Below are the code and all the weights of a small trained network. Each question names an input and a target symbol and asks about switching units off, where a switched-off unit gives its printed mean instead of its output.

import numpy as np


def w(rows, s, z=0):
    codes = np.array(rows[::2]) - 128.0
    scale = np.full(codes.shape[1], s)
    scale[-1] = z or s
    return codes * scale


def norm(h):
    return h / np.sqrt((h * h).mean(-1, keepdims=True) + 1e-5)


def f(y):
    return np.maximum(y, 0)


def softmax(a):
    e = np.exp(a - a.max(-1, keepdims=True))
    return e / e.sum(-1, keepdims=True)


def log_softmax(a):
    a = a - a.max(-1, keepdims=True)
    return a - np.log(np.exp(a).sum(-1, keepdims=True))


def net(x, mask):
    ids = ['αβεηθλμπστψ'.index(c) for c in x.split()]
    T = len(ids)
    res = E[ids] + P[:T]
    q, k, v = (norm(res) @ M[0].T for M in (Q, K, V))
    z = softmax(np.where(np.tri(T) > 0, q @ k.T / 4**0.5, -1e9)) @ v
    res = res + np.where(mask[0], z, O[0][:, -1]) @ O[0][:, :-1]
    y = f(norm(res) @ A[0][:, :-1].T + A[0][:, -1])
    res = res + np.where(mask[1:9], y, B[0][:, -1]) @ B[0][:, :-1]
    return log_softmax(norm(res)[-1] @ U[:, :-1].T + U[:, -1])


Q, K, V, O, A, B = {}, {}, {}, {}, {}, {}
E = w([
[69,133,97,102,127,96],'α',
[74,138,172,169,58,135],'β',
[159,217,114,89,136,208],'ε',
[167,184,173,22,138,190],'η',
[141,64,110,192,177,89],'θ',
[138,140,141,153,195,138],'λ',
[208,84,164,135,146,206],'μ',
[130,152,136,189,251,79],'π',
[218,218,102,104,105,203],'σ',
[84,191,60,112,124,64],'τ',
[159,181,72,152,108,93],'ψ',
],0.018)
P = w([
[107,124,109,180,115,68],'0',
[109,119,226,94,150,175],'1',
[12,193,15,254,145,180],'2',
[123,124,163,184,105,75],'3',
[136,122,166,54,161,159],'4',
[61,132,34,229,138,248],'5',
[132,123,176,184,105,87],'6',
[157,114,142,44,163,162],'7',
],0.012)
Q[0] = w([
[162,131,152,49,78,105],'H0',
[50,91,128,172,115,237],'H0',
[139,166,199,122,199,180],'H0',
[169,83,87,225,2,124],'H0',
],0.0086)
K[0] = w([
[136,141,158,118,45,108],'H0',
[1,94,116,132,117,208],'H0',
[149,152,151,195,135,128],'H0',
[152,91,63,49,115,159],'H0',
],0.0088)
V[0] = w([
[139,106,37,91,169,157],'H0',
[210,95,59,63,50,72],'H0',
[79,106,116,110,91,176],'H0',
[226,153,163,109,233,3],'H0',
],0.0055)
O[0] = w([
[75,214,222,183,153,143,92],'H0',
[130,84,255,151,40,101,2],'H0',
[84,19,144,189,189,99,108],'H0',
[173,65,241,168,192,138,117],'H0',
],0.008,0.0039)
A[0] = w([
[156,132,138,70,66,169,178],'N0',
[184,112,74,154,32,77,2],'N1',
[211,159,136,68,193,99,209],'N2',
[162,174,98,145,99,189,225],'N3',
[94,81,140,137,172,30,78],'N4',
[88,91,172,76,190,170,76],'N5',
[83,128,102,86,117,107,187],'N6',
[59,87,117,155,10,95,117],'N7',
],0.011,0.0038)
B[0] = w([
[46,81,208,146,128,1,181],'N0',
[149,123,168,211,88,185,154],'N1',
[179,121,153,83,70,139,255],'N2',
[32,93,62,152,162,159,241],'N3',
[64,129,167,127,138,113,168],'N4',
[118,184,54,131,26,155,173],'N5',
[171,115,99,154,158,118,195],'N6',
[195,124,94,31,142,163,199],'N7',
],0.0097,0.0077)
U = w([
[62,156,67,143,144,158,171],'α',
[113,40,38,42,185,112,185],'β',
[71,149,150,167,38,152,110],'ε',
[126,154,209,101,195,100,134],'η',
[143,6,161,137,140,168,83],'θ',
[247,158,58,56,50,219,4],'λ',
[207,143,121,190,17,150,94],'μ',
[254,171,149,83,162,161,161],'π',
[76,78,190,145,144,78,150],'σ',
[144,254,125,121,103,28,53],'τ',
[152,99,181,75,34,59,178],'ψ',
],0.0095,0.0031)

Each question gives the input, a string of symbols that net reads in full, and the target symbol t.
The units are the heads (4 rows each of Q, K, V and O) and the neurons (one row each of A and B). Each row of codes is followed by its name. A weight is (code - 128) times the scale printed after its matrix; where a second scale follows, it is the last column's (O, A, B and U).
mask holds one flag per unit, heads first, then neurons. A switched-off unit (its flag False) gives its mean, the last column of its rows in O or B, instead of its output. The means were averaged over made-up inputs and are rounded, as every weight is.
A unit's drop is (log p(t) with every unit on - log p(t) with that unit switched off) / (log p(t) with every unit on - log p(t) with every unit switched off).
The circuit of an input: a set's keep is (log p(t) with only the set's units on - log p(t) with every unit switched off) / (log p(t) with every unit on - log p(t) with every unit switched off). Starting from all 9 units, units are removed one at a time, each time the one whose removal leaves the highest keep (on an exact tie, the one counted first), for as long as the keep stays at least 0.8.
circuit, biggest first: the units of the circuit, biggest drop first
k most important neurons: the k neurons with the biggest drops, biggest first
drop of u: that unit's drop, to one decimal
input τ α θ β σ, target β: 3 most important neurons : N3, N0, N5
input ε ε ψ λ μ η, target α: circuit, biggest first : N3, N7
input β η β η μ, target β: 3 most important neurons : N0, N3, N1
input β β μ η, target ψ: circuit, biggest first : N0
input α β λ ε ψ τ η π, target π: circuit, biggest first : N2, N3
input ε σ α λ α, target λ: circuit, biggest first : H0, N5, N2
input ψ θ τ θ τ, target ψ: circuit, biggest first : H0, N2
input μ σ β λ θ λ ε τ, target λ: circuit, biggest first : N2, H0
input λ τ θ ε τ, target λ: circuit, biggest first : N2, H0, N0
input ψ η ψ η η β λ, target π: 3 most important neurons : N0, N2, N3
input α θ λ τ β η, target α: circuit, biggest first : N7, N3
input π π α θ σ μ, target α: circuit, biggest first : H0, N2
input β η ε λ, target π: 2 most important neurons : N2, N0
input η μ ε σ σ ψ η σ, target ψ: most important neuron : N0
input μ ψ σ ε σ τ β, target λ: 2 most important neurons : N7, N0
input σ σ σ τ π β α ε, target β: drop of H0 : 0.1
input α λ α π λ τ τ θ, target λ: drop of N0 : 0.4
input θ τ β τ β η β, target λ: drop of N7 : 0.9
